Each row is followed by its class number.
[-24 -50  48  -5  10 -66  44  17 -15   6   0 -15 -44 -23  69  -1 -13 -31
 -34 -28   3 -47  -6 -44   6  48  74  12 109  11  51  -8 -16] => 5
[-30  -7   8 -12  -1  10 -20 -41   2  26  10  14 -21  -5  -6  -1 -15  16
 -22 -23  48 -14  10  -4  12   1 -27 -16  35  23  10 -37 -18] => 7
[-23  -3 -12  -9  14  29 -14 -34  19  33  10  16  -7  -7  -4  -2  -8  23
 -44 -33  47 -28  26  -8  14  -2 -33 -11  67  -5   5 -10  -9] => 4
[-16 -43  54 -12  18 -58  40  18 -13  -1  15  -5 -38 -31  51   6   8 -22
 -44 -23  26 -41 -25 -39  11  51  71   4  70  11  49  -3 -17] => 7
[ -1 -48  40 -13  -1 -42  36  21  -4  12   2  -5 -51 -30  49   6   0 -10
 -59 -28  21 -41  -7 -35   4  42  70   7  65  -1  42 -14 -22] => 6
[-38  -2  -8   8   5  19  -9 -37  13  41   2  11  -3   5  -1  -3 -24   7
 -29 -23  27 -20  15   0  -3 -10 -25 -24  68  11   9 -17  -5] => 2
[-25  -2   5  -4   7   9 -11 -37   1  34   1   5  -5   8  -6  -3 -10  22
 -25 -38  51 -20   9 -11   3   6 -26 -15  46   0   9 -15 -18] => 4
[-25 -33  52  -7  26 -66  44  17  -9  -7  19   4 -20 -19  47   3   8 -30
 -41 -30  35 -36 -29 -51  12  60  63  -5  57   9  52   0 -18] => 7
[ -4 -45  41  -7  -1 -37  44  25   2   6  -3 -12 -41 -28  48  11   9 -19
 -57 -29  22 -44 -12 -50  13  45  73   8  63 -14  38  -8 -25] => 3
[-18   4  -9  -9   1  17 -10 -34  15  37   4   4 -13  13 -18  -1 -14  16
 -22 -31  32 -17  18  -5   7   7 -28 -16  41  -6   6 -23 -15] => 0
[  1 -47  44  -7  -6 -54  39  23  -3   6  -5  -9 -51 -18  43  12   6  -9
 -52 -33  10 -38  -5 -49  18  45  73  -1  61  -9  45 -13 -25] => 1
[-24 -13   3   1   1   6 -13 -39   1  42  11  11 -11   5  -5   0  -3  26
 -40 -33  44 -30  16  -2   3   0 -19 -18  53  17   9 -21 -18] => 7
[-25 -47  56  -2  25 -63  39  24 -13  -1  19  -2 -31 -25  50   4   1 -34
 -44 -15  16 -35 -21 -43   9  51  74  -6  82  11  51  -5 -14] => 2
[-10   8 -15 -11  18  30  -7 -27  24  38   8  14  -1   6  -7 -11  16  20
 -48 -36  64 -25  24 -18   1   9 -31 -20  56 -21   2  -6 -14] => 6
[-20  -1  10  -6   8   1 -17 -34   3  35  10   9  -8   9 -12  -1   1  17
 -31 -39  47 -27  17 -13  10   8 -19 -24  46  -1  10 -14 -17] => 1
[-23   9   0 -16  17  27 -16 -28  13  35   4  12   2  11 -10  -9  -8  15
 -22 -33  51 -16  12   5   5  -3 -35 -12  44 -13  -1  -8 -14] => 4
[  6 -32  37 -20   5 -40  46   9  -3  -1  -7  -4 -35 -32  50   0   9 -31
 -34 -21  40 -30 -23 -64  -2  56  56  10  68 -19  46 -10 -17] => 3
[-22  10 -11   0   9  25 -11 -32  19  39  11  18  -5  14 -11  -5  -6  16
 -33 -39  50 -21  17  -1  -6   1 -34 -27  43  -2   5 -16 -12] => 6
[-32   2   5 -17   4  15 -21 -31   9  34   8   6 -16  12  -8  -5 -24  17
  -4 -23  42 -10  11   7   4   2 -31 -13  46   3   2 -27 -18] => 8
[ 11 -29  37  -8   9 -40  55  10  -4   0  -4  -3 -30 -26  45  -1  10 -30
 -45 -18  39 -40 -22 -64   4  57  60   5  68 -19  51  -4 -16] => 3
[-17  -2  -8  -8  25  34  -7 -28  18  40  18  17  -2  -1  -7  -3   6  19
 -48 -37  60 -24  22   0   6   4 -34  -8  67  -9   3  -5 -20] => 4
[ 23 -16  34 -18  16 -43  56   8  -3  -9  -3  -1 -32 -24  39  -4  10 -25
 -46  -9  45 -32 -24 -65   9  66  59   7  65 -26  52   0 -19] => 0
[-31  -4 -13  -9  16  22 -16 -26  16  41  14  11 -10   6  -2  -3 -15  19
 -23 -40  30 -22  26  -4   3   3 -33 -18  58   7   8 -25 -11] => 0
[-10 -34  44 -22  25 -59  40  21  -8  -5   8  -5 -38 -26  46   3   9 -20
 -38 -30  38 -43 -22 -48   9  62  67  -1  71 -17  50   0 -16] => 1
[-19  20  -2  -8  10  25 -16 -32  14  37   4  16   6  12  -8  -3  -6   8
 -13 -36  38 -12  15 -16  -2  -1 -35 -21  42   6   2 -13  -9] => 0
[  8 -42  41 -10  -1 -42  42  17  -3   3  -6  -4 -56 -21  47   4  -1 -13
 -49 -16  17 -45  -7 -46  18  51  75   3  68   0  42 -12 -25] => 5
[-25  -4  -6  -7  14  22 -14 -27  16  40   8  11  -7   7   5   1  -9  19
 -26 -44  46 -21  17 -16   2   6 -27 -14  62   2   8 -25 -15] => 8
[  7 -43  40  -7   8 -50  54   7 -13  -2 -11   0 -42 -29  52  -1   0 -26
 -42 -11  34 -39 -19 -55   1  65  65  10  75  -2  49 -12 -26] => 5
[-28 -21   4  13   5  -2 -12 -32   4  40   7   5 -16  14  -1   0 -20  14
 -33 -35  33 -15  17  -3   2  -3 -21 -20  70   9  14 -33 -18] => 2
[ -9 -36  42 -11  22 -58  46  21 -10   1  11  -6 -34 -24  45  -2   5 -28
 -41 -25  29 -34 -20 -46   7  59  64   3  80  -6  53  -4 -19] => 0
[-26 -55  51  -4  15 -70  36  21 -14   2  14   5 -38 -32  48  -5  -3 -29
 -44 -23  17 -38 -14 -32   8  51  65  -5  74   9  52 -10 -15] => 6
[ 14 -23  43 -17  12 -56  51  11 -14  -6  -1   2 -30 -21  41  -8   4 -31
 -40  -9  38 -27 -23 -57   5  64  58   5  67 -13  53  -8 -25] => 0
[-36   3   3 -11  -4  12 -16 -36  12  29  -2  15 -16   4  -9  -1 -18  20
 -16 -26  45 -11  12   1  19  -2 -30 -22  51   3   1 -17 -16] => 4
[-19 -46  46 -11  10 -67  42   9 -14  -1  11 -11 -46 -33  60   4 -22 -27
 -38 -18  14 -44 -12 -41  11  52  65  14 114   5  56 -16 -16] => 8
[-16 -36  55  -7  34 -52  36  25  -4   0  15  -3 -24 -23  49   9   7 -26
 -44 -24  28 -42 -26 -50   2  56  76  -4  67  -2  42   8 -13] => 2
[ -4 -37  44 -11   2 -63  50   6 -11  -5  -1   0 -47 -30  55  -2  -4 -22
 -39 -11  32 -32 -19 -50  -2  60  60   6  80  -4  54 -10 -22] => 6
[  5 -50  40  -2   0 -51  41  22  -7  13  -1 -10 -53 -19  52   8  -2  -2
 -47 -31   8 -44  -6 -41   5  45  72   2  63   1  45 -24 -19] => 6
[-22 -53  44  -5   6 -63  45  14 -10   3   4 -14 -46 -35  60   3 -13 -29
 -39 -26  14 -46 -12 -45  10  51  64   8 102   0  53 -21 -17] => 3
[-19   9  -4 -17   4  17 -19 -28  11  30  -5  10  -5  15  -8  -6 -21  26
 -11 -36  49 -10  11  -4   1  -8 -38 -14  30 -11  -1 -19 -10] => 4
[-13  -4 -16 -13  15  22 -15 -30  20  36   9  19  -8  -1  -5  -2   2  22
 -38 -39  42 -30  29 -16  12   4 -32 -18  63 -12   9 -15  -5] => 1
[-24 -51  49  -9  12 -78  38  15 -14   0   8 -13 -47 -31  59  -1 -14 -13
 -35 -24  13 -48  -8 -45   9  53  64   3  94   4  52 -15 -10] => 6
[ -2 -32  43  -6   9 -53  53   8  -9  -1  -7   4 -27 -27  49  -1  14 -28
 -44 -15  35 -37 -22 -60  -7  65  63   0  66  -9  47  -2 -21] => 6
[-31 -17  -2  -1  18   8 -15 -32   6  35  27  11 -10   2  -1  -1 -16  19
 -41 -35  50 -25  23  -2   2   7 -29  -8  71   9  13 -26 -20] => 8
[ -7 -42  36  -7   3 -47  52   8  -5   0  -5   3 -40 -37  54   2  -4 -30
 -39 -16  31 -38 -19 -56   3  55  60   6  80  -5  52 -14 -17] => 3
[-33   4   1  -7   5  20 -18 -36  21  33  13  17 -15   9  -4  -2 -22  11
 -26 -23  38  -9  14  -1   3  -1 -26 -23  51  10   5 -19 -19] => 2
[  9 -36  39 -11   7 -53  54  11 -13  -2 -13  -4 -37 -28  50  -4   7 -20
 -43 -16  29 -37 -21 -54   9  55  62   6  85 -20  52  -5 -17] => 4
[ -8 -49  43  -4   1 -47  47  22  -9   6  -3  -6 -53 -28  52   9  -7  -5
 -53 -25  23 -39 -11 -35   9  44  71   4  76   3  43 -15 -30] => 4
[ -2 -45  38  -7   4 -42  42  18  -6   4 -13  -9 -51 -25  56   2  -7 -17
 -51 -29  24 -47 -10 -48   7  49  75   7  72  -2  45 -13 -27] => 5
[-34   5  -7  -7   8  21  -4 -35   7  36  -5  10   4   1  -1 -13 -10  16
 -28 -26  46 -22  14  -2   0   1 -31 -18  62  -4   5  -6 -15] => 4
[-18   4  -9 -19  18  31 -14 -26  16  38   4  12   5   3  -3  -5  11  22
 -30 -42  52 -19  19 -14   7   1 -39  -9  61 -16  -1  -1 -11] => 4
[-18  21  -8 -11   1  25  -9 -43  11  30  -5  10   6   7 -17 -11  -5   7
 -22 -20  51 -10  10 -20   0   7 -32 -20  28  -5   5 -12 -15] => 0
[-21 -38  46 -11  23 -52  41  18  -9   0   5  -5 -33 -28  53   2   5 -24
 -40 -29  38 -45 -24 -47  12  56  73   5  77   0  46  12 -16] => 5
[-29 -50  55 -12  14 -84  41  19 -16  -2   6 -13 -45 -29  62   5 -11 -21
 -31 -28  11 -46 -11 -44  11  55  72   5 101   1  54  -9 -17] => 1
[-27  12 -16   4  -1  28  -2 -50  13  37 -11   5   8  11  -9 -10   0   8
 -31 -28  43 -28  18 -25  -1  11 -27 -25  49   1   4  -4 -14] => 5
[-26 -49  48  -9  26 -55  41  25  -4   5  16  -4 -33 -29  50   3  -4 -33
 -34 -32  22 -48 -20 -42  11  55  69   4  74  -3  50  -5 -10] => 3
[-21 -39  51 -12  23 -60  39  22 -11  -1   7  -1 -28 -27  45  -6   1 -28
 -35 -28  34 -35 -23 -49   2  60  67  -7  44   1  49 -10 -16] => 6
[-19 -13   2  -7  20  21 -19 -22   9  43  16  10  -8   9   6  -6  -5  19
 -32 -33  36 -16  20  -1   1 -10 -31  -8  72   1   9 -16 -12] => 2
[-14 -11   3  -2   1   0 -10 -37   0  35   5   8 -20  11  -9  -2 -17  25
 -19 -30  30 -25  23  -7   6   6 -27 -19  47   5  17 -34 -14] => 1
[-33  19  -5  -1   1  19  -5 -44  12  26  -4  11  10  13  -9  -9  -1  11
 -27 -26  50 -17   4 -17   2   5 -29 -29  28   2   7  -9 -16] => 7
[-23 -54  46 -10  13 -67  40  19 -13   7   2 -16 -48 -32  61  -3  -7 -23
 -36 -29  10 -46  -9 -39   4  51  67   6 100  -1  53 -18 -13] => 6
[-36 -17   0  -2  -9   3 -21 -41  -1  36   7  11 -20  -3 -12  -5 -15  23
 -29 -25  37 -22  23   3   6   0 -30 -25  52  16   9 -30 -13] => 6
[-26 -18   7 -12   6  12 -23 -38 -11  37   8  -3 -18  -6  -4  -8 -14  21
 -24 -21  46 -23  15   5   4   3 -27  -4  67   8  11 -33 -19] => 8
[-23 -42  49   0   7 -73  50  15 -13  -4   3 -11 -43 -30  60   3 -21 -27
 -37 -19   3 -40 -14 -49  12  54  71   4  93  11  57 -14 -19] => 0
[-26 -48  48   0   5 -77  41  16 -13   4   0 -11 -40 -31  63   0 -11 -18
 -35 -31   8 -45 -10 -49   2  49  66  -2  95  10  52  -9 -11] => 6
[  2 -43  40 -10   8 -42  48  18  -1   8 -12  -8 -45 -22  56   4  -1 -18
 -53 -27  31 -43 -13 -49   1  56  77  13  69  -9  40  -9 -32] => 5
[  8 -49  47  -5  10 -46  40  27  -8  10   0  -7 -41 -18  48   5   8 -15
 -62 -20  22 -39 -16 -43   8  41  83   6  67 -10  43  -3 -24] => 2
